Below is a small trained network, with its code and all its weights. Each question gives an input and a class and asks what happens when units are switched off, that is, made to give their printed mean instead of their output.

import numpy as np


def w(rows, s, z=0):
    codes = np.array(rows[::2]) - 128.0
    scale = np.full(codes.shape[1], s)
    scale[-1] = z or s
    return codes * scale


def f(y):
    return np.maximum(y, 0)


def log_softmax(a):
    a = a - a.max(-1, keepdims=True)
    return a - np.log(np.exp(a).sum(-1, keepdims=True))


def net(x, mask):
    res = np.array(x, float).reshape(1, 7) / 4 @ E
    y = f(res @ A[0][:, :-1].T + A[0][:, -1])
    res = res + np.where(mask, y, B[0][:, -1]) @ B[0][:, :-1]
    return log_softmax(res[-1] @ U[:, :-1].T + U[:, -1])


A, B = {}, {}
E = w([
[169,209,138,107,32,189],'x0',
[139,136,140,135,140,127],'x1',
[106,106,38,223,133,217],'x2',
[28,117,253,156,91,200],'x3',
[131,130,131,130,129,127],'x4',
[124,124,123,125,125,129],'x5',
[15,228,98,111,152,122],'x6',
],0.012)
A[0] = w([
[156,170,61,98,153,115,72],'n1',
[115,103,65,171,112,200,79],'n2',
[100,189,175,64,131,48,171],'n3',
[83,125,228,214,69,146,42],'n4',
[168,229,124,146,6,155,145],'n5',
[91,173,106,125,180,148,50],'n6',
[85,63,120,149,171,87,5],'n7',
[88,203,111,117,141,107,80],'n8',
[179,84,132,131,98,171,45],'n9',
[65,193,100,151,111,85,36],'n10',
[179,61,177,136,94,95,122],'n11',
[113,139,59,236,164,204,101],'n12',
[161,60,130,161,85,125,22],'n13',
[79,60,141,160,219,74,16],'n14',
[66,67,209,153,104,155,124],'n15',
[73,93,181,141,152,164,45],'n16',
[127,99,71,146,147,170,68],'n17',
[116,155,97,205,147,152,101],'n18',
[210,126,76,144,141,114,54],'n19',
[197,138,40,62,223,127,142],'n20',
[106,118,163,20,113,64,73],'n21',
],0.013,0.0019)
B[0] = w([
[100,184,54,161,41,147,192],'n1',
[189,110,179,99,156,75,202],'n2',
[98,54,200,107,116,72,224],'n3',
[80,191,34,153,65,111,240],'n4',
[183,159,119,2,186,177,248],'n5',
[87,111,133,168,217,159,173],'n6',
[222,168,110,60,136,219,187],'n7',
[65,62,131,203,201,168,187],'n8',
[54,94,150,139,246,172,180],'n9',
[48,51,105,204,196,209,187],'n10',
[79,51,198,211,148,157,202],'n11',
[167,57,248,87,28,48,232],'n12',
[83,59,89,171,176,164,178],'n13',
[217,218,149,30,200,209,213],'n14',
[128,174,30,155,102,66,233],'n15',
[161,194,94,171,74,116,198],'n16',
[124,111,153,124,86,127,177],'n17',
[122,74,227,109,113,86,183],'n18',
[64,148,70,151,64,145,199],'n19',
[111,158,62,156,25,104,230],'n20',
[130,88,183,99,95,86,214],'n21',
],0.0082,0.018)
U = w([
[132,114,193,100,112,51,252],'0',
[112,216,70,167,97,110,29],'1',
[158,194,134,30,154,249,167],'2',
[85,90,137,194,170,210,67],'3',
],0.015,0.0019)

Each question gives the input, the list of numbers given to net, and the class t.
The units are the neurons (one row each of A and B). Each row of codes is followed by its name. A weight is (code - 128) times the scale printed after its matrix; where a second scale follows, it is the last column's (A, B and U).
mask holds one flag per neuron, in row order. A switched-off neuron (its flag False) gives its mean, the last column of its row in B, instead of its output. The means were averaged over made-up inputs and are rounded, as every weight is.
A unit's drop is (log p(t) with every unit on - log p(t) with that unit switched off) / (log p(t) with every unit on - log p(t) with every unit switched off).
The circuit of an input: a set's keep is (log p(t) with only the set's units on - log p(t) with every unit switched off) / (log p(t) with every unit on - log p(t) with every unit switched off). Starting from the 12 units with the biggest drops (on a tie, the unit counted first), units are removed one at a time, each time the one whose removal leaves the highest keep (on an exact tie, the one counted first), for as long as the keep stays at least 0.8.
circuit, biggest first: the units of the circuit, biggest drop first
most important unit: the unit with the biggest drop
k most important neurons: the k neurons with the biggest drops, biggest first
drop of u: that unit's drop, to one decimal
input [3,-5,-4,-1,-1,-2,6], class 3: most important neuron -> (n10)
input [-1,0,-1,6,4,3,8], class 3: 2 most important neurons -> (n10; n8)
input [7,6,-1,-7,1,-7,8], class 3: 2 most important neurons -> (n8; n10)
input [-7,-5,7,-6,-3,-8,-1], class 0: 3 most important neurons -> (n12; n5; n18)
input [7,-4,3,8,5,4,8], class 1: 2 most important neurons -> (n4; n15)
input [-3,7,5,-5,7,5,-5], class 0: 2 most important neurons -> (n12; n4)
input [-1,-2,4,-6,2,5,-7], class 3: 2 most important neurons -> (n9; n13)
input [-2,-1,-2,-3,6,2,2], class 1: 2 most important neurons -> (n12; n5)
input [-3,5,5,-6,2,-4,-6], class 1: 2 most important neurons -> (n20; n19)
input [1,0,3,4,4,5,-3], class 1: 4 most important neurons -> (n4; n3; n15; n21)
input [-6,-6,7,-4,8,2,8], class 3: 3 most important neurons -> (n10; n6; n8)
input [7,1,0,-6,-5,-3,3], class 2: 4 most important neurons -> (n5; n15; n4; n16)
input [-8,-2,-1,-6,8,-4,1], class 2: 2 most important neurons -> (n14; n7)
input [3,2,4,-4,5,0,0], class 0: 3 most important neurons -> (n12; n4; n15)
input [5,-1,-6,-3,4,3,8], class 3: 3 most important neurons -> (n10; n8; n12)
input [-5,5,-4,-6,-2,-8,-4], class 1: most important unit -> n20
input [-4,-3,-1,4,8,5,-7], class 3: drop of n8 -> 0.0
input [-1,-7,2,1,-5,7,1], class 0: drop of n14 -> 0.1
input [5,-4,2,6,2,-3,-4], class 1: drop of n4 -> 0.9
input [-5,-1,-1,4,5,6,3], class 2: drop of n7 -> 0.3
input [-8,-8,-4,-5,1,-1,-4], class 2: circuit, biggest first -> (n14)
